Here is a tiny trained network, its code and every weight. The questions are about switching its units off for an input and a target symbol, where a switched-off unit gives its printed mean instead of its output.

import numpy as np


def w(rows, s, z=0):
    codes = np.array(rows[::2]) - 128.0
    scale = np.full(codes.shape[1], s)
    scale[-1] = z or s
    return codes * scale


def norm(h):
    return h / np.sqrt((h * h).mean(-1, keepdims=True) + 1e-5)


def f(y):
    return np.maximum(y, 0)


def softmax(a):
    e = np.exp(a - a.max(-1, keepdims=True))
    return e / e.sum(-1, keepdims=True)


def log_softmax(a):
    a = a - a.max(-1, keepdims=True)
    return a - np.log(np.exp(a).sum(-1, keepdims=True))


def net(x, mask):
    ids = ['βγδεηλμξπσψω'.index(c) for c in x.split()]
    T = len(ids)
    res = E[ids] + P[:T]
    u = 0
    for l in range(2):
        q, k, v = (norm(res) @ M[l].T for M in (Q, K, V))
        z = softmax(np.where(np.tri(T) > 0, q @ k.T / 2**0.5, -1e9)) @ v
        res = res + np.where(mask[u], z, O[l][:, -1]) @ O[l][:, :-1]
        u += 1
        y = f(norm(res) @ A[l][:, :-1].T + A[l][:, -1])
        res = res + np.where(mask[u : u + 8], y, B[l][:, -1]) @ B[l][:, :-1]
        u += 8
    return log_softmax(norm(res)[-1] @ U[:, :-1].T + U[:, -1])


Q, K, V, O, A, B = {}, {}, {}, {}, {}, {}
E = w([
[77,156,129,157],'β',
[191,73,137,116],'γ',
[141,106,82,71],'δ',
[121,121,104,124],'ε',
[93,157,144,169],'η',
[237,87,125,77],'λ',
[133,16,134,126],'μ',
[143,248,148,137],'ξ',
[92,172,151,167],'π',
[189,73,146,117],'σ',
[163,187,57,116],'ψ',
[156,219,208,72],'ω',
],0.013)
P = w([
[185,125,96,254],'0',
[157,151,96,198],'1',
[112,119,153,169],'2',
[195,160,100,233],'3',
[120,179,81,141],'4',
[110,115,140,103],'5',
[113,147,118,109],'6',
[120,185,76,111],'7',
[61,111,164,106],'8',
[55,161,152,169],'9',
[185,182,40,155],'10',
],0.0064)
Q[0] = w([
[70,159,195,207],'0.h0',
[179,4,186,207],'0.h0',
],0.012)
K[0] = w([
[68,155,187,169],'0.h0',
[110,4,213,176],'0.h0',
],0.013)
V[0] = w([
[146,101,176,82],'0.h0',
[142,222,255,59],'0.h0',
],0.0058)
O[0] = w([
[203,65,99,89,4],'0.h0',
[253,172,180,182,26],'0.h0',
],0.0056,0.0027)
A[0] = w([
[211,1,129,130,106],'0.n0',
[173,16,113,103,138],'0.n1',
[79,59,153,159,7],'0.n2',
[157,24,123,196,159],'0.n3',
[244,135,96,157,209],'0.n4',
[155,85,234,144,84],'0.n5',
[180,147,87,58,49],'0.n6',
[209,91,202,68,145],'0.n7',
],0.0067,0.0019)
B[0] = w([
[92,111,84,238,227],'0.n0',
[95,71,110,201,222],'0.n1',
[70,196,73,84,159],'0.n2',
[124,149,118,152,197],'0.n3',
[38,144,185,181,251],'0.n4',
[34,67,226,131,151],'0.n5',
[70,183,103,202,186],'0.n6',
[131,71,157,255,190],'0.n7',
],0.0075,0.0026)
Q[1] = w([
[121,162,25,182],'1.h0',
[6,241,81,232],'1.h0',
],0.011)
K[1] = w([
[196,255,126,145],'1.h0',
[84,254,88,58],'1.h0',
],0.0095)
V[1] = w([
[52,100,134,177],'1.h0',
[130,88,251,79],'1.h0',
],0.012)
O[1] = w([
[129,53,239,1,172],'1.h0',
[199,41,128,232,3],'1.h0',
],0.0063,0.013)
A[1] = w([
[89,109,171,71,134],'1.n0',
[100,87,94,150,82],'1.n1',
[115,171,136,72,168],'1.n2',
[105,46,1,56,78],'1.n3',
[200,215,237,143,81],'1.n4',
[65,16,138,183,120],'1.n5',
[63,113,219,92,2],'1.n6',
[150,56,151,135,45],'1.n7',
],0.0094,0.00095)
B[1] = w([
[163,91,100,179,221],'1.n0',
[164,133,136,111,150],'1.n1',
[87,131,179,151,254],'1.n2',
[253,172,71,155,186],'1.n3',
[232,139,27,181,187],'1.n4',
[184,204,135,22,181],'1.n5',
[132,58,119,167,234],'1.n6',
[146,110,189,98,136],'1.n7',
],0.012,0.0067)
U = w([
[84,99,150,147,4],'β',
[141,111,170,76,84],'γ',
[163,101,73,108,49],'δ',
[61,39,50,103,200],'ε',
[92,75,149,198,100],'η',
[158,127,188,81,139],'λ',
[159,123,90,70,123],'μ',
[171,220,88,201,179],'ξ',
[145,109,121,220,103],'π',
[138,108,185,103,122],'σ',
[48,254,114,98,170],'ψ',
[173,140,153,163,72],'ω',
],0.0079,0.0034)

Each question gives the input, a string of symbols that net reads in full, and the target symbol t.
The units are the heads (2 rows each of Q, K, V and O) and the neurons (one row each of A and B). Each row of codes is followed by its name. A weight is (code - 128) times the scale printed after its matrix; where a second scale follows, it is the last column's (O, A, B and U).
mask holds one flag per unit, layer by layer, with each layer's heads first. A switched-off unit (its flag False) gives its mean, the last column of its rows in O or B, instead of its output. The means were averaged over made-up inputs and are rounded, as every weight is.
A unit's drop is (log p(t) with every unit on - log p(t) with that unit switched off) / (log p(t) with every unit on - log p(t) with every unit switched off).
The circuit of an input: a set's keep is (log p(t) with only the set's units on - log p(t) with every unit switched off) / (log p(t) with every unit on - log p(t) with every unit switched off). Starting from the 12 units with the biggest drops (on a tie, the unit counted first), units are removed one at a time, each time the one whose removal leaves the highest keep (on an exact tie, the one counted first), for as long as the keep stays at least 0.8.
circuit, biggest first: the units of the circuit, biggest drop first
top k neurons: the k neurons with the biggest drops, biggest first
top k neurons in layer l: the k neurons of layer l with the biggest drops, biggest first
drop of u: that unit's drop, to one decimal
input λ ψ ε η η ε π β ξ, target ξ: circuit, biggest first -> 1.n4, 0.h0
input ε ε ψ ε ε ξ ε ε ξ ε, target ξ: circuit, biggest first -> 0.h0
input ε ξ γ δ ψ π σ, target ψ: circuit, biggest first -> 0.n0, 1.n5, 1.n4
input ξ σ ξ ω γ, target ξ: circuit, biggest first -> 0.n0, 1.n5, 0.n6
input γ σ ξ σ ξ ε η, target ξ: circuit, biggest first -> 0.h0, 1.n4
input ψ π π γ ε η π ω, target ξ: circuit, biggest first -> 1.n4, 1.h0
input ε ε ξ σ ε γ ε ε ξ ξ λ, target ξ: top 2 neurons in layer 0 -> 0.n6, 0.n0
input ε ξ δ ψ ξ ε, target ξ: top 3 neurons -> 1.n3, 0.n4, 0.n5
input ω π ξ ε β ξ η σ, target ξ: top 3 neurons -> 0.n0, 1.n5, 0.n6
input ε ξ ε ε λ ε ε σ, target ξ: top 3 neurons in layer 0 -> 0.n0, 0.n6, 0.n7
input π ε η ε ε, target ε: top 3 neurons -> 1.n5, 1.n0, 1.n6
input ψ ξ λ ξ ξ ε β, target ξ: top 2 neurons -> 1.n4, 0.n4
input ε ε ε ε ψ ξ δ λ ψ λ, target ψ: top 2 neurons in layer 0 -> 0.n0, 0.n4
input ε ψ ψ δ, target ψ: circuit, biggest first -> 1.h0
input γ μ δ ξ λ, target ξ: top 2 neurons in layer 1 -> 1.n5, 1.n2
input ε ψ ε ε η δ ε ψ ε ε δ, target ψ: top 3 neurons in layer 1 -> 1.n4, 1.n6, 1.n2
input π γ ε σ ε ξ δ, target ξ: top 2 neurons -> 1.n3, 0.n6
input ξ ε ψ ψ ε β β ε ε δ γ, target ψ: top 3 neurons in layer 0 -> 0.n0, 0.n4, 0.n6
input β η ε, target ε: drop of 1.n0 -> 0.1
input ψ σ ψ ε, target ψ: drop of 0.n7 -> 0.2
input η ε ξ ψ λ, target ψ: drop of 0.h0 -> 0.1
input π η π σ ε η η ξ ψ π γ, target ψ: top neuron in layer 0 -> 0.n4
